Here is a tiny trained network, its code and every weight. The questions are about switching its units off for an input and a target symbol, where a switched-off unit gives its printed mean instead of its output.

import numpy as np


def w(rows, s, z=0):
    codes = np.array(rows[::2]) - 128.0
    scale = np.full(codes.shape[1], s)
    scale[-1] = z or s
    return codes * scale


def norm(h):
    return h / np.sqrt((h * h).mean(-1, keepdims=True) + 1e-5)


def f(y):
    return np.maximum(y, 0)


def softmax(a):
    e = np.exp(a - a.max(-1, keepdims=True))
    return e / e.sum(-1, keepdims=True)


def log_softmax(a):
    a = a - a.max(-1, keepdims=True)
    return a - np.log(np.exp(a).sum(-1, keepdims=True))


def net(x, mask):
    ids = ['ΘΠαζστφ'.index(c) for c in x.split()]
    T = len(ids)
    res = E[ids] + P[:T]
    u = 0
    for l in range(3):
        q, k, v = (norm(res) @ M[l].T for M in (Q, K, V))
        z = softmax(np.where(np.tri(T) > 0, q @ k.T / 3**0.5, -1e9)) @ v
        res = res + np.where(mask[u], z, O[l][:, -1]) @ O[l][:, :-1]
        u += 1
        y = f(norm(res) @ A[l][:, :-1].T + A[l][:, -1])
        res = res + np.where(mask[u : u + 8], y, B[l][:, -1]) @ B[l][:, :-1]
        u += 8
    return log_softmax(norm(res)[-1] @ U[:, :-1].T + U[:, -1])


Q, K, V, O, A, B = {}, {}, {}, {}, {}, {}
E = w([
[59,159,107,149],'Θ',
[110,133,142,119],'Π',
[131,83,181,140],'α',
[152,198,181,44],'ζ',
[250,121,39,143],'σ',
[111,254,134,148],'τ',
[225,173,79,180],'φ',
],0.0047)
P = w([
[8,168,199,102],'0',
[166,237,174,182],'1',
[28,197,95,91],'2',
[126,16,81,81],'3',
[149,226,200,185],'4',
[25,190,88,91],'5',
[154,21,67,22],'6',
[155,217,198,191],'7',
[27,186,84,94],'8',
[172,31,46,3],'9',
],0.002)
Q[0] = w([
[187,82,254,150],'0.h0',
[37,111,134,108],'0.h0',
[168,227,182,109],'0.h0',
],0.0091)
K[0] = w([
[181,60,255,97],'0.h0',
[24,95,109,161],'0.h0',
[157,212,165,45],'0.h0',
],0.0092)
V[0] = w([
[98,100,92,234],'0.h0',
[197,134,67,3],'0.h0',
[117,149,195,128],'0.h0',
],0.0035)
O[0] = w([
[35,98,66,188,81],'0.h0',
[100,216,217,3,244],'0.h0',
[206,93,116,148,108],'0.h0',
],0.0025,0.0011)
A[0] = w([
[95,110,157,184,125],'0.n0',
[167,171,51,106,100],'0.n1',
[150,9,145,131,97],'0.n2',
[167,69,253,160,254],'0.n3',
[41,103,204,65,7],'0.n4',
[152,53,19,60,188],'0.n5',
[165,103,110,46,182],'0.n6',
[88,123,239,178,91],'0.n7',
],0.0054,0.00099)
B[0] = w([
[84,76,171,98,154],'0.n0',
[101,67,235,130,254],'0.n1',
[182,118,2,107,167],'0.n2',
[185,200,180,73,182],'0.n3',
[102,52,51,194,167],'0.n4',
[112,134,218,24,235],'0.n5',
[103,75,81,145,212],'0.n6',
[196,101,57,185,166],'0.n7',
],0.0071,0.0035)
Q[1] = w([
[12,34,84,178],'1.h0',
[52,251,199,123],'1.h0',
[71,196,32,29],'1.h0',
],0.014)
K[1] = w([
[65,80,68,187],'1.h0',
[95,251,143,139],'1.h0',
[94,168,67,49],'1.h0',
],0.02)
V[1] = w([
[138,182,123,81],'1.h0',
[113,121,141,194],'1.h0',
[179,2,66,41],'1.h0',
],0.0033)
O[1] = w([
[130,79,176,100,235],'1.h0',
[175,155,66,108,1],'1.h0',
[17,135,210,252,143],'1.h0',
],0.0029,0.00024)
A[1] = w([
[169,91,77,165,197],'1.n0',
[123,2,110,160,27],'1.n1',
[96,146,72,170,21],'1.n2',
[134,194,140,220,139],'1.n3',
[120,90,150,72,254],'1.n4',
[127,202,144,123,195],'1.n5',
[180,71,163,132,63],'1.n6',
[96,168,214,143,153],'1.n7',
],0.007,0.00091)
B[1] = w([
[149,81,206,79,171],'1.n0',
[147,190,247,226,183],'1.n1',
[98,173,125,7,151],'1.n2',
[254,66,29,85,159],'1.n3',
[134,59,37,224,253],'1.n4',
[173,93,223,122,170],'1.n5',
[125,212,65,82,223],'1.n6',
[218,176,122,85,196],'1.n7',
],0.0066,0.0041)
Q[2] = w([
[25,84,106,10],'2.h0',
[45,92,161,97],'2.h0',
[106,185,111,30],'2.h0',
],0.012)
K[2] = w([
[230,245,167,101],'2.h0',
[161,210,149,178],'2.h0',
[167,162,205,37],'2.h0',
],0.011)
V[2] = w([
[21,106,155,71],'2.h0',
[87,252,61,167],'2.h0',
[84,114,153,125],'2.h0',
],0.0034)
O[2] = w([
[255,106,85,123,45],'2.h0',
[190,84,200,70,3],'2.h0',
[198,131,117,128,94],'2.h0',
],0.0039,0.0031)
A[2] = w([
[116,100,182,150,66],'2.n0',
[141,180,81,176,4],'2.n1',
[145,127,102,73,83],'2.n2',
[182,100,157,177,131],'2.n3',
[87,152,116,110,17],'2.n4',
[123,99,83,166,39],'2.n5',
[98,91,92,69,56],'2.n6',
[175,116,184,250,70],'2.n7',
],0.011,0.0017)
B[2] = w([
[89,162,91,166,186],'2.n0',
[206,139,110,203,186],'2.n1',
[83,102,146,169,226],'2.n2',
[61,143,92,114,253],'2.n3',
[149,187,78,135,143],'2.n4',
[41,102,97,110,190],'2.n5',
[213,93,140,86,232],'2.n6',
[104,58,248,166,253],'2.n7',
],0.013,0.0035)
U = w([
[139,218,66,16,67],'Θ',
[57,246,103,125,2],'Π',
[51,99,248,199,75],'α',
[65,70,29,121,97],'ζ',
[229,38,161,38,161],'σ',
[167,230,254,47,192],'τ',
[227,166,103,233,220],'φ',
],0.0096,0.0008)

Each question gives the input, a string of symbols that net reads in full, and the target symbol t.
The units are the heads (3 rows each of Q, K, V and O) and the neurons (one row each of A and B). Each row of codes is followed by its name. A weight is (code - 128) times the scale printed after its matrix; where a second scale follows, it is the last column's (O, A, B and U).
mask holds one flag per unit, layer by layer, with each layer's heads first. A switched-off unit (its flag False) gives its mean, the last column of its rows in O or B, instead of its output. The means were averaged over made-up inputs and are rounded, as every weight is.
A unit's drop is (log p(t) with every unit on - log p(t) with that unit switched off) / (log p(t) with every unit on - log p(t) with every unit switched off).
The circuit of an input: a set's keep is (log p(t) with only the set's units on - log p(t) with every unit switched off) / (log p(t) with every unit on - log p(t) with every unit switched off). Starting from the 12 units with the biggest drops (on a tie, the unit counted first), units are removed one at a time, each time the one whose removal leaves the highest keep (on an exact tie, the one counted first), for as long as the keep stays at least 0.8.
units of the circuit, in order: the units of the circuit, biggest drop first
most important unit: the unit with the biggest drop
k most important neurons: the k neurons with the biggest drops, biggest first
top k neurons in layer l: the k neurons of layer l with the biggest drops, biggest first
input ζ τ φ Π φ φ τ Π, target τ: top 2 neurons in layer 2	(2.n6 2.n1)
input σ ζ σ Π Π Π σ ζ, target τ: 2 most important neurons	(1.n5 1.n1)
input σ σ ζ Π α, target τ: most important unit	1.n4
input σ σ ζ, target ζ: top 4 neurons in layer 1	(1.n4 1.n1 1.n6 1.n2)
input ζ σ ζ σ Θ σ, target σ: units of the circuit, in order	(0.n5 2.n6)
input ζ α ζ φ τ Θ φ α, target σ: units of the circuit, in order	(0.n3 0.n7 2.h0)
input φ σ Θ Θ, target ζ: 4 most important neurons	(0.n5 0.n1 0.n6 0.n7)
input τ Θ ζ τ, target ζ: top 2 neurons in layer 2	(2.n5 2.n7)
input α Θ Θ σ σ Θ Θ Θ, target σ: 3 most important neurons	(0.n1 1.n2 0.n5)
input φ α Θ τ Π, target σ: top 2 neurons in layer 0	(0.n7 0.n5)
input φ ζ α φ Θ φ σ α, target φ: 2 most important neurons	(0.n3 0.n5)
input Π α σ Π σ ζ Π Θ φ φ, target ζ: top 3 neurons in layer 2	(2.n7 2.n3 2.n2)
input τ σ φ, target φ: top 3 neurons in layer 1	(1.n6 1.n0 1.n1)
input φ φ τ α Π, target Π: units of the circuit, in order	(2.n7 0.n1)
input ζ φ σ τ Π σ τ φ Π ζ, target ζ: 2 most important neurons	(1.n4 0.n6)
input φ σ Θ σ τ, target φ: top 2 neurons in layer 1	(1.n3 1.n4)
input Π Θ σ τ Θ τ Θ φ, target σ: 4 most important neurons	(0.n5 1.n3 1.n5 1.n0)
input α Θ φ α, target ζ: top 4 neurons in layer 0	(0.n3 0.n1 0.n2 0.n5)
input ζ τ Θ α α σ ζ Θ Θ σ, target ζ: top 4 neurons in layer 0	(0.n5 0.n6 0.n3 0.n4)
input σ α σ Θ Θ Π φ, target α: most important unit	0.n1
input τ φ τ φ σ σ Θ φ Π τ, target σ: units of the circuit, in order	(1.n1 2.n6)
input Π α σ Θ τ, target σ: units of the circuit, in order	(1.n5 1.n3 0.n5)
input α σ ζ α Π ζ φ, target α: 4 most important neurons	(0.n1 0.n3 0.n6 1.n2)
input σ τ τ σ α, target φ: 2 most important neurons	(0.n5 0.n3)
